Below is a small trained network, with its code and all its weights. Each question gives an input and a class and asks what happens when units are switched off, that is, made to give their printed mean instead of their output.

import numpy as np


def w(rows, s, z=0):
    codes = np.array(rows[::2]) - 128.0
    scale = np.full(codes.shape[1], s)
    scale[-1] = z or s
    return codes * scale


def norm(h):
    return h / np.sqrt((h * h).mean(-1, keepdims=True) + 1e-5)


def f(y):
    return y / 2 * (1 + np.tanh(0.7978845608 * (y + 0.044715 * y**3)))


def log_softmax(a):
    a = a - a.max(-1, keepdims=True)
    return a - np.log(np.exp(a).sum(-1, keepdims=True))


def net(x, mask):
    res = np.array(x, float).reshape(1, 2) / 4 @ E
    u = 0
    for l in range(2):
        y = f(norm(res) @ A[l][:, :-1].T + A[l][:, -1])
        res = res + np.where(mask[u : u + 10], y, B[l][:, -1]) @ B[l][:, :-1]
        u += 10
    return log_softmax(norm(res)[-1] @ U[:, :-1].T + U[:, -1])


A, B = {}, {}
E = w([
[172,188,152,110,91,99,52,49,12],'x0',
[211,32,122,116,104,98,106,119,107],'x1',
],0.011)
A[0] = w([
[38,155,124,132,130,128,159,159,252,1],'L0N1',
[86,135,144,134,130,134,141,128,141,138],'L0N2',
[123,78,123,144,149,138,106,135,169,114],'L0N3',
[123,130,125,119,129,116,140,139,116,158],'L0N4',
[140,138,138,131,134,138,172,112,117,73],'L0N5',
[107,148,114,121,108,120,109,127,135,5],'L0N6',
[147,127,130,163,141,122,112,146,153,155],'L0N7',
[120,122,134,119,113,115,151,102,127,80],'L0N8',
[53,189,132,138,142,121,146,142,189,154],'L0N9',
[141,69,136,123,134,134,155,148,191,145],'L0N10',
],0.017,0.0035)
B[0] = w([
[252,140,149,176,240,161,149,156,153,254],'L0N1',
[84,97,171,127,120,167,136,127,116,161],'L0N2',
[54,114,155,141,55,100,167,122,109,166],'L0N3',
[104,131,110,118,152,99,125,173,99,131],'L0N4',
[142,111,156,91,109,132,116,133,132,125],'L0N5',
[133,79,156,72,108,100,117,111,174,130],'L0N6',
[77,112,133,72,149,120,131,92,132,139],'L0N7',
[149,152,108,162,119,131,133,113,159,125],'L0N8',
[54,184,116,112,107,160,101,115,121,230],'L0N9',
[84,106,79,91,35,88,96,101,132,200],'L0N10',
],0.023,0.017)
A[1] = w([
[217,160,135,156,185,89,133,111,88,55],'L1N1',
[157,193,176,84,218,84,153,157,161,47],'L1N2',
[206,149,173,147,162,53,88,155,105,102],'L1N3',
[148,103,225,147,215,188,140,108,115,4],'L1N4',
[130,103,172,88,70,104,184,38,138,28],'L1N5',
[167,115,182,106,134,173,143,112,85,111],'L1N6',
[82,98,132,96,161,73,187,79,45,26],'L1N7',
[151,117,145,137,191,201,131,159,155,6],'L1N8',
[127,123,82,126,108,153,94,104,113,137],'L1N9',
[136,5,99,80,58,45,175,167,219,177],'L1N10',
],0.016,0.002)
B[1] = w([
[136,116,152,155,141,104,109,131,115,248],'L1N1',
[131,126,128,94,134,155,110,148,192,196],'L1N2',
[160,134,132,151,139,103,131,106,105,220],'L1N3',
[143,144,93,155,133,143,139,128,163,217],'L1N4',
[135,152,107,207,164,183,128,120,122,187],'L1N5',
[95,105,153,149,135,108,143,144,155,177],'L1N6',
[116,110,139,93,159,115,166,164,139,161],'L1N7',
[144,144,135,155,173,158,105,137,135,223],'L1N8',
[135,110,138,115,104,91,112,145,177,172],'L1N9',
[118,41,5,155,56,151,143,124,134,247],'L1N10',
],0.028,0.013)
U = w([
[121,115,167,45,110,96,203,182,129,70],'0',
[182,128,197,213,108,23,109,106,66,184],'1',
[105,62,23,178,5,137,155,121,121,201],'2',
[150,209,136,169,175,231,133,159,193,189],'3',
[156,121,169,84,95,160,189,118,97,27],'4',
[183,144,143,52,101,164,210,136,46,2],'5',
[25,234,150,97,16,126,86,102,102,109],'6',
],0.013,0.0062)

Each question gives the input, the list of numbers given to net, and the class t.
The units are the neurons (one row each of A and B). Each row of codes is followed by its name. A weight is (code - 128) times the scale printed after its matrix; where a second scale follows, it is the last column's (A, B and U).
mask holds one flag per neuron, layer by layer. A switched-off neuron (its flag False) gives its mean, the last column of its row in B, instead of its output. The means were averaged over made-up inputs and are rounded, as every weight is.
A unit's drop is (log p(t) with every unit on - log p(t) with that unit switched off) / (log p(t) with every unit on - log p(t) with every unit switched off).
unit that matters most: the unit with the biggest drop
k most important neurons: the k neurons with the biggest drops, biggest first
k most important neurons of layer l: the k neurons of layer l with the biggest drops, biggest first
drop when u is switched off: that unit's drop, to one decimal
input [7,3], class 1: 2 most important neurons	(L0N9, L0N10)
input [3,-1], class 1: unit that matters most	L0N10
input [6,4], class 1: 2 most important neurons	(L0N10, L0N9)
input [5,6], class 1: 3 most important neurons of layer 0	(L0N10, L0N9, L0N1)
input [1,3], class 1: 3 most important neurons	(L0N10, L0N3, L0N9)
input [1,-1], class 6: 2 most important neurons of layer 1	(L1N10, L1N8)
input [8,-2], class 1: 3 most important neurons of layer 0	(L0N9, L0N1, L0N10)
input [7,4], class 1: 3 most important neurons of layer 0	(L0N9, L0N10, L0N1)
input [6,-5], class 6: 3 most important neurons	(L0N1, L1N10, L1N1)
input [7,-3], class 1: 3 most important neurons	(L0N9, L0N10, L0N1)
input [1,-2], class 6: drop when L0N1 is switched off	1.1
input [8,-8], class 6: drop when L1N10 is switched off	0.3
input [7,-7], class 6: drop when L0N1 is switched off	1.5
